m = [104 112 107 119 144 108 119 154]
m[0] -> 104
m[1] -> 112
m[6] -> 119

W =
[[129 128 133 131 123 130 130 129 129 122 129 125 136 152]
 [123 128 127 128 128 119 138 119 124 125 133 130 120 110]
 [127 125 122 129 112 128 143 120 125 129 127 135 121 124]
 [124 135 132 134 138 119 129 121 124 114 128 123 123 126]
 [127 132 119 140 126 127 110 128 124 128 113 133 113 125]
 [126 124 120 133 107 132 141 119 122 126 126 135 122 128]
 [129 125 136 116 130 128 144 128 132 128 142 123 141 131]
 [133 129 127 130 125 142 116 136 130 130 121 126 136 147]
 [126 138 126 134 140 127 121 123 124 118 118 124 118 116]]
Indices start at 0.
(0, 0): 129
(3, 12): 123
(4, 9): 128
(7, 8): 130
(2, 11): 135
(8, 1): 138
(5, 11): 135
(3, 9): 114
(5, 2): 120
(7, 6): 116
(0, 11): 125
(0, 12): 136
(4, 12): 113
(8, 11): 124
(1, 3): 128
(7, 10): 121
(1, 13): 110
(1, 10): 133
(3, 7): 121
(8, 4): 140
(2, 1): 125
(3, 4): 138
(6, 10): 142
(3, 3): 134
(0, 3): 131
(4, 11): 133
(7, 3): 130
(1, 2): 127
(4, 6): 110
(4, 4): 126
(0, 13): 152

M = [128 132 131 122 125 152]
M[0] -> 128
M[2] -> 131
M[3] -> 122

x = [146 112 118 146 110 158 133 155 152 118 156 155 112]
x[0]: 146
x[8]: 152
x[6]: 133
x[-4]: 118
x[-1]: 112

A = [[134, 116, 127, 128, 141, 133, 115, 141, 122, 118, 135, 128, 125, 121], [123, 135, 121, 121, 142, 123, 122, 129, 126, 133, 114, 122, 136, 109], [134, 112, 123, 129, 139, 124, 118, 139, 122, 121, 129, 123, 128, 127], [134, 112, 122, 124, 144, 129, 119, 142, 122, 117, 129, 135, 123, 122], [117, 131, 127, 125, 140, 122, 127, 125, 137, 137, 109, 124, 136, 115], [133, 110, 124, 127, 135, 124, 125, 136, 124, 119, 133, 129, 120, 122], [134, 107, 132, 127, 143, 123, 118, 139, 124, 122, 133, 121, 127, 119], [121, 122, 125, 117, 144, 126, 125, 124, 132, 130, 115, 115, 131, 107], [137, 112, 126, 121, 141, 122, 119, 141, 129, 124, 133, 125, 125, 126], [131, 110, 132, 126, 139, 119, 113, 145, 128, 118, 133, 131, 125, 121], [134, 152, 136, 116, 138, 120, 130, 130, 117, 124, 133, 132, 118, 139], [139, 114, 129, 118, 135, 127, 126, 141, 128, 119, 139, 131, 124, 118], [138, 112, 127, 124, 139, 129, 123, 148, 123, 118, 132, 132, 124, 125]]
Rows and columns are counted from 0.
row 0 col 0 => 134
row 1 col 11 => 122
row 3 col 2 => 122
row 1 col 5 => 123
row 1 col 4 => 142
row 7 col 5 => 126
row 9 col 13 => 121
row 0 col 1 => 116
row 3 col 10 => 129
row 6 col 13 => 119
row 6 col 0 => 134
row 9 col 9 => 118
row 5 col 9 => 119
row 4 col 9 => 137
row 3 col 6 => 119
row 5 col 2 => 124
row 3 col 12 => 123
row 9 col 7 => 145
row 1 col 8 => 126
row 0 col 7 => 141
row 6 col 4 => 143
row 9 col 11 => 131
row 7 col 10 => 115
row 6 col 7 => 139
row 3 col 8 => 122
row 5 col 11 => 129
row 8 col 10 => 133
row 2 col 3 => 129
row 12 col 13 => 125
row 9 col 5 => 119
row 6 col 3 => 127
row 11 col 12 => 124
row 9 col 8 => 128
row 11 col 9 => 119
row 10 col 7 => 130

B =
[[134 142 126 134 128 124 119 124]
 [142 136 141 143 113 102 126 107]
 [130 140 129 136 133 126 125 118]
 [131 130 136 132 129 124 131 124]
 [124 122 135 122 120 125 134 132]
 [135 137 118 124 136 140 124 158]
 [128 128 139 133 129 124 134 119]
 [130 118 146 129 119 118 139 124]]
B[0, 0] = 134
B[5, 6] = 124
B[-2, -8] = 128
B[7] = [130, 118, 146, 129, 119, 118, 139, 124]
B[3, 6] = 131
B[-3, 3] = 124
B[6, -3] = 124
B[2, 1] = 140
B[1, -6] = 141
B[:, -7] = [142, 136, 140, 130, 122, 137, 128, 118]
B[2, -1] = 118
B[0, -5] = 134
B[1, 7] = 107
B[-5, 0] = 131
B[:, 2] = [126, 141, 129, 136, 135, 118, 139, 146]
B[0] = [134, 142, 126, 134, 128, 124, 119, 124]
B[2, 3] = 136
B[-2, -4] = 129
B[-6, -3] = 126
B[5, -7] = 137
B[:, 0] = [134, 142, 130, 131, 124, 135, 128, 130]
B[0, 2] = 126
B[1] = [142, 136, 141, 143, 113, 102, 126, 107]

a = [[127, 123, 121, 136, 127], [132, 125, 100, 120, 118], [127, 109, 118, 144, 130], [127, 117, 121, 143, 124], [127, 125, 121, 122, 138], [127, 125, 122, 130, 130], [127, 104, 116, 149, 130], [127, 125, 120, 120, 140], [127, 125, 122, 128, 130], [127, 125, 121, 118, 130], [127, 125, 122, 130, 130]]
a[0,-5] = 127
a[:, -2] = [136, 120, 144, 143, 122, 130, 149, 120, 128, 118, 130]
a[-8,-2] = 143
a[5,1] = 125
a[0,4] = 127
a[5,-1] = 130
a[-5,1] = 104
a[-1,-2] = 130
a[:, -1] = [127, 118, 130, 124, 138, 130, 130, 140, 130, 130, 130]
a[-7,0] = 127
a[3,1] = 117
a[-2,4] = 130
a[-10] = [132, 125, 100, 120, 118]
a[-3,3] = 128
a[10,1] = 125
a[-3,4] = 130
a[-1,-1] = 130
a[2,-2] = 144
a[-5,3] = 149
a[-6] = [127, 125, 122, 130, 130]
a[-9,1] = 109
a[-7] = [127, 125, 121, 122, 138]
a[:, -4] = [123, 125, 109, 117, 125, 125, 104, 125, 125, 125, 125]
a[2,-1] = 130
a[9,1] = 125
a[-7,1] = 125

arr = [128 126 133 156 136 109 128 143 108]
arr[0] = 128
arr[5] = 109
arr[7] = 143
arr[1] = 126

X = [103 123 149 115 148 118]
X[0] => 103
X[-2] => 148
X[2] => 149

grid = [122 132 145 121 119 134 154]
grid[-7]: 122
grid[6]: 154
grid[4]: 119
grid[-2]: 134

data =
[[128, 147, 126, 115, 132, 124],
 [108, 113, 108, 110, 126, 106],
 [149, 138, 130, 120, 141, 149],
 [122, 137, 118, 118, 143, 127]]
data[0, 0]: 128
data[2, 3]: 120
data[1, 2]: 108
data[:, 0]: [128, 108, 149, 122]
data[1, 4]: 126
data[1, 3]: 110
data[2, 5]: 149
data[1, 1]: 113
data[0, 1]: 147
data[3, 2]: 118
data[2, 0]: 149
data[:, 4]: [132, 126, 141, 143]
data[3, 0]: 122
data[0, 3]: 115
